Below is a small trained network, with its code and all its weights. Each question gives an input and a class and asks what happens when units are switched off, that is, made to give their printed mean instead of their output.

import numpy as np


def w(rows, s, z=0):
    codes = np.array(rows[::2]) - 128.0
    scale = np.full(codes.shape[1], s)
    scale[-1] = z or s
    return codes * scale


def f(y):
    return y / 2 * (1 + np.tanh(0.7978845608 * (y + 0.044715 * y**3)))


def log_softmax(a):
    a = a - a.max(-1, keepdims=True)
    return a - np.log(np.exp(a).sum(-1, keepdims=True))


def net(x, mask):
    res = np.array(x, float).reshape(1, 5) / 4 @ E
    y = f(res @ A[0][:, :-1].T + A[0][:, -1])
    res = res + np.where(mask, y, B[0][:, -1]) @ B[0][:, :-1]
    return log_softmax(res[-1] @ U[:, :-1].T + U[:, -1])


A, B = {}, {}
E = w([
[117,137,158,134,57],'x0',
[113,140,48,136,77],'x1',
[10,109,147,100,147],'x2',
[147,159,110,62,178],'x3',
[132,209,51,195,84],'x4',
],0.011)
A[0] = w([
[174,221,6,62,78,148],'neuron 0',
[182,177,186,131,124,165],'neuron 1',
[187,153,163,158,92,170],'neuron 2',
[190,185,47,92,140,164],'neuron 3',
[166,119,175,90,33,86],'neuron 4',
[115,133,191,90,182,143],'neuron 5',
[82,119,103,133,30,253],'neuron 6',
[158,170,81,138,120,128],'neuron 7',
[187,133,55,186,112,135],'neuron 8',
[160,148,96,85,104,136],'neuron 9',
[43,122,102,160,151,193],'neuron 10',
[74,149,148,93,237,102],'neuron 11',
[99,193,164,189,60,206],'neuron 12',
],0.013,0.0046)
B[0] = w([
[19,171,161,136,221,247],'neuron 0',
[128,186,137,175,191,170],'neuron 1',
[99,148,179,219,72,180],'neuron 2',
[47,159,211,112,216,211],'neuron 3',
[17,180,73,129,149,166],'neuron 4',
[100,207,179,31,122,205],'neuron 5',
[56,42,34,237,108,219],'neuron 6',
[123,148,198,131,211,179],'neuron 7',
[165,122,223,188,189,208],'neuron 8',
[44,239,116,96,134,158],'neuron 9',
[202,75,34,154,38,187],'neuron 10',
[166,43,149,2,38,211],'neuron 11',
[177,56,115,96,85,213],'neuron 12',
],0.0072,0.013)
U = w([
[195,135,216,149,180,248],'0',
[105,86,204,8,101,60],'1',
[33,195,178,87,195,99],'2',
[80,92,33,246,67,27],'3',
[132,123,197,141,2,168],'4',
],0.0081,0.0018)

Each question gives the input, the list of numbers given to net, and the class t.
The units are the neurons (one row each of A and B). Each row of codes is followed by its name. A weight is (code - 128) times the scale printed after its matrix; where a second scale follows, it is the last column's (A, B and U).
mask holds one flag per neuron, in row order. A switched-off neuron (its flag False) gives its mean, the last column of its row in B, instead of its output. The means were averaged over made-up inputs and are rounded, as every weight is.
A unit's drop is (log p(t) with every unit on - log p(t) with that unit switched off) / (log p(t) with every unit on - log p(t) with every unit switched off).
The circuit of an input: a set's keep is (log p(t) with only the set's units on - log p(t) with every unit switched off) / (log p(t) with every unit on - log p(t) with every unit switched off). Starting from the 12 units with the biggest drops (on a tie, the unit counted first), units are removed one at a time, each time the one whose removal leaves the highest keep (on an exact tie, the one counted first), for as long as the keep stays at least 0.8.
circuit, biggest first: the units of the circuit, biggest drop first
unit that matters most: the unit with the biggest drop
top k neurons: the k neurons with the biggest drops, biggest first
drop of u: that unit's drop, to one decimal
input [-1,0,-5,0,4], class 2: top 2 neurons -> [neuron 0; neuron 3]
input [4,-1,-6,-3,7], class 2: circuit, biggest first -> [neuron 0]
input [-8,-8,1,-7,7], class 4: top 3 neurons -> [neuron 6; neuron 0; neuron 3]
input [2,-4,0,5,-3], class 1: top 2 neurons -> [neuron 11; neuron 0]
input [6,7,5,8,-2], class 3: circuit, biggest first -> [neuron 6; neuron 5]
input [-7,6,-4,-7,-4], class 0: circuit, biggest first -> [neuron 8; neuron 4]
input [0,0,-2,-2,-3], class 4: top 3 neurons -> [neuron 0; neuron 3; neuron 6]
input [0,-4,-7,1,7], class 2: top 3 neurons -> [neuron 0; neuron 3; neuron 9]
input [-4,-1,5,1,6], class 3: top 2 neurons -> [neuron 10; neuron 5]
input [-5,6,2,0,6], class 2: top 3 neurons -> [neuron 0; neuron 3; neuron 7]
input [-6,-7,4,-8,5], class 3: top 2 neurons -> [neuron 10; neuron 5]
input [-6,-7,-3,8,2], class 1: top 3 neurons -> [neuron 11; neuron 4; neuron 0]
input [2,-5,-8,6,-6], class 2: drop of neuron 3 -> 0.0
input [-5,-3,-6,1,8], class 2: unit that matters most -> neuron 0
input [8,6,-6,-2,-4], class 3: drop of neuron 6 -> 0.1
input [-8,3,3,1,-2], class 1: drop of neuron 11 -> 0.1
input [-4,-6,4,-4,5], class 3: drop of neuron 5 -> 0.2
